[[-13   6  -7  26]
 [ 12   1 -14   8]
 [ 15  -4 -17  30]]
=>
[[ 15  -4 -17  30]
 [ 12   1 -14   8]
 [-13   6  -7  26]]

[[  9  12  15  -6]
 [  1 -35 -22   5]
 [  7 -16 -24  23]]
=>
[[  7 -16 -24  23]
 [  1 -35 -22   5]
 [  9  12  15  -6]]

[[ 28  29  -4 -22   4  -9   0   2]
 [ 21   8 -15  -1 -30  24  -1   2]]
=>
[[ 21   8 -15  -1 -30  24  -1   2]
 [ 28  29  -4 -22   4  -9   0   2]]

[[ 24  16  23]
 [  9  -2  10]
 [-18  32 -24]]
=>
[[-18  32 -24]
 [  9  -2  10]
 [ 24  16  23]]

[[-26  22  -8]
 [  1 -12 -11]]
=>
[[  1 -12 -11]
 [-26  22  -8]]

[[-17  19  27  -5  24  10  -5  -6   5   0  -2  26  -9 -18  22]
 [ 15  32 -13 -20  12 -12   8  13 -14   0  14 -20 -31  19  12]]
=>
[[ 15  32 -13 -20  12 -12   8  13 -14   0  14 -20 -31  19  12]
 [-17  19  27  -5  24  10  -5  -6   5   0  -2  26  -9 -18  22]]

[[ -6 -17  18 -19   6  -9 -13   4   2  21   6  -5  11  -7 -14 -15]
 [-29 -17  16   6  14  -9   7   3   5   4  -6   6  -4  -6   4  -2]]
=>
[[-29 -17  16   6  14  -9   7   3   5   4  -6   6  -4  -6   4  -2]
 [ -6 -17  18 -19   6  -9 -13   4   2  21   6  -5  11  -7 -14 -15]]

[[ -8  31  35  15   4  18  -8 -11   9  20  10  21]
 [-14   5  11  10   2   3 -11  -2   6  -4  -6   2]]
=>
[[-14   5  11  10   2   3 -11  -2   6  -4  -6   2]
 [ -8  31  35  15   4  18  -8 -11   9  20  10  21]]
---
[[  0 -22   2]
 [ 27 -21 -23]
 [-14   6  21]]
=>
[[-21 -23]
 [  6  21]]

[[-19  -7 -16]
 [ 26 -34 -14]
 [ -4  20   5]]
=>
[[-34 -14]
 [ 20   5]]

[[ -8  34  20 -29]
 [-24  -7  -7 -20]
 [-17   8  13  -6]]
=>
[[-7 -7]
 [ 8 13]]

[[ 27 -31  19]
 [ -1 -22  29]
 [ 20 -21  16]
 [  7  -2   7]]
=>
[[-22  29]
 [-21  16]]

[[  1  -4  10]
 [ -6 -22   1]
 [  7  -7   4]
 [ -4   4   9]
 [-14   1  31]]
=>
[[-22   1]
 [ -7   4]]

[[12  3 10]
 [19  2  7]
 [29  4 26]]
=>
[[ 2  7]
 [ 4 26]]

[[  9   1  13]
 [-21  20  -4]
 [ 11  12 -19]
 [  7  -3 -28]]
=>
[[ 20  -4]
 [ 12 -19]]
---
[[-35   2  -4   0 -18   6  -6]
 [  3  36   2   2   2   3  11]
 [-28 -15   0  10 -18  -7  -1]
 [-18  21   4 -24  -9 -11  -1]]
=>
[[ -6   6 -18   0  -4   2 -35]
 [ 11   3   2   2   2  36   3]
 [ -1  -7 -18  10   0 -15 -28]
 [ -1 -11  -9 -24   4  21 -18]]

[[ 14  -6   3  -4  14  20  -1  13   1]
 [ -3  13 -13  20   4   3   0  -1  -3]
 [ 10 -15  10 -19   3   7  -2   6   1]
 [-11   5  11 -10 -11  -3   2   4   9]
 [  8  11 -16  27  10   3   2  -7  -7]
 [  5   8  -9  19   5  -2   2  -7  -4]
 [ 14  -3  -3   6  17  17   0  10  -2]]
=>
[[  1  13  -1  20  14  -4   3  -6  14]
 [ -3  -1   0   3   4  20 -13  13  -3]
 [  1   6  -2   7   3 -19  10 -15  10]
 [  9   4   2  -3 -11 -10  11   5 -11]
 [ -7  -7   2   3  10  27 -16  11   8]
 [ -4  -7   2  -2   5  19  -9   8   5]
 [ -2  10   0  17  17   6  -3  -3  14]]

[[ 29 -21  28 -23 -21  28 -24 -24]
 [ 20 -16  20 -17 -16  18 -18 -18]
 [-23  19 -26  20  21 -16  22  22]
 [ 18 -16  20 -17 -17  14 -18 -18]
 [ 25 -19  25 -19 -19  23 -21 -21]]
=>
[[-24 -24  28 -21 -23  28 -21  29]
 [-18 -18  18 -16 -17  20 -16  20]
 [ 22  22 -16  21  20 -26  19 -23]
 [-18 -18  14 -17 -17  20 -16  18]
 [-21 -21  23 -19 -19  25 -19  25]]

[[  6  10  -9   7  11  -2  -5 -10 -17   7  -4   6 -10 -16   5]
 [ 17  -4   1  19  25  -8   4   1 -26  18   3  -2   1 -25  -1]
 [ -1 -15 -28  -1  -1  10   4 -29  -3  -1   4 -13 -28  -3  12]
 [  4 -19  -5   5   6  18  26  -5   2   5  21 -13  -5   1  14]
 [  0  21   7   0   0 -16 -22   7  -7   0 -18  14   7  -6 -17]
 [-17   8  -3 -19 -24   7  -6  -4  21 -18  -5   5  -3  22   2]]
=>
[[  5 -16 -10   6  -4   7 -17 -10  -5  -2  11   7  -9  10   6]
 [ -1 -25   1  -2   3  18 -26   1   4  -8  25  19   1  -4  17]
 [ 12  -3 -28 -13   4  -1  -3 -29   4  10  -1  -1 -28 -15  -1]
 [ 14   1  -5 -13  21   5   2  -5  26  18   6   5  -5 -19   4]
 [-17  -6   7  14 -18   0  -7   7 -22 -16   0   0   7  21   0]
 [  2  22  -3   5  -5 -18  21  -4  -6   7 -24 -19  -3   8 -17]]

[[ 23 -15   2]
 [ 16  -1  14]
 [ -9 -12   1]
 [  9  -9   5]
 [ 16  -9   6]
 [ 10  -8   5]
 [ 30   0  17]
 [ 25 -18   1]
 [-14 -31 -14]]
=>
[[  2 -15  23]
 [ 14  -1  16]
 [  1 -12  -9]
 [  5  -9   9]
 [  6  -9  16]
 [  5  -8  10]
 [ 17   0  30]
 [  1 -18  25]
 [-14 -31 -14]]

[[ -7   8   4   0  -3  11  12 -16]
 [  6  19  10  24   7 -11 -17   0]
 [ -7   5  -3 -25   9 -12 -32  14]
 [ -8  22  12  31  11 -28  20 -19]
 [  1 -16   0 -10 -25 -31   5  -6]
 [  2  -9  -6  -7   0   9  31 -21]
 [  5  27  10  -3  10  11  15  25]
 [  8   8  27   4 -14   2 -12  18]
 [ -1 -14 -31  14   8   8 -21  -3]]
=>
[[-16  12  11  -3   0   4   8  -7]
 [  0 -17 -11   7  24  10  19   6]
 [ 14 -32 -12   9 -25  -3   5  -7]
 [-19  20 -28  11  31  12  22  -8]
 [ -6   5 -31 -25 -10   0 -16   1]
 [-21  31   9   0  -7  -6  -9   2]
 [ 25  15  11  10  -3  10  27   5]
 [ 18 -12   2 -14   4  27   8   8]
 [ -3 -21   8   8  14 -31 -14  -1]]

[[  1  12]
 [ -8  20]
 [ 18  -5]
 [-12  18]
 [-33   5]]
=>
[[ 12   1]
 [ 20  -8]
 [ -5  18]
 [ 18 -12]
 [  5 -33]]

[[ -4  -1   2  -6   9  -4  -5  -9   0  -7  16  -2]
 [ 36  10 -18  -8  10 -20   4   2  -1  11 -28 -25]]
=>
[[ -2  16  -7   0  -9  -5  -4   9  -6   2  -1  -4]
 [-25 -28  11  -1   2   4 -20  10  -8 -18  10  36]]
---
[[ -7 -16   3  20  12]
 [-11 -21  37 -10   7]
 [  3 -14 -14   7  -1]]
=>
[[-21  37]
 [-14 -14]]

[[ 20  12   1  32  26]
 [ 36  12 -17   2  17]
 [ -3 -34 -15 -13  -2]]
=>
[[ 12 -17]
 [-34 -15]]

[[-4 13 10  8 16]
 [ 0 28  8  7 26]
 [-6 14 10  7 13]]
=>
[[28  8]
 [14 10]]

[[  7   5  -6  21  31]
 [ 14   3  11 -25   6]
 [-13   8  -8  -9 -30]]
=>
[[ 3 11]
 [ 8 -8]]

[[ 33   2  26]
 [ 18   3   5]
 [-24 -14 -14]
 [ 15  -8 -11]
 [-12   0  -6]]
=>
[[  3   5]
 [-14 -14]]

[[-27   5  31]
 [-33 -14 -12]
 [  9 -30  -6]
 [ -7 -22 -11]
 [-30  -4  24]]
=>
[[-14 -12]
 [-30  -6]]

[[ 15  22 -26 -34  35]
 [ -3 -30 -36   8  22]
 [-31   9 -30   0   1]
 [-11  15 -11  -8  11]
 [ 26  13 -20  -7  25]]
=>
[[-30 -36]
 [  9 -30]]

[[ 31 -13 -11   3  19]
 [  7  -7  25   2  -4]
 [ -9   3 -14  -7 -28]]
=>
[[ -7  25]
 [  3 -14]]
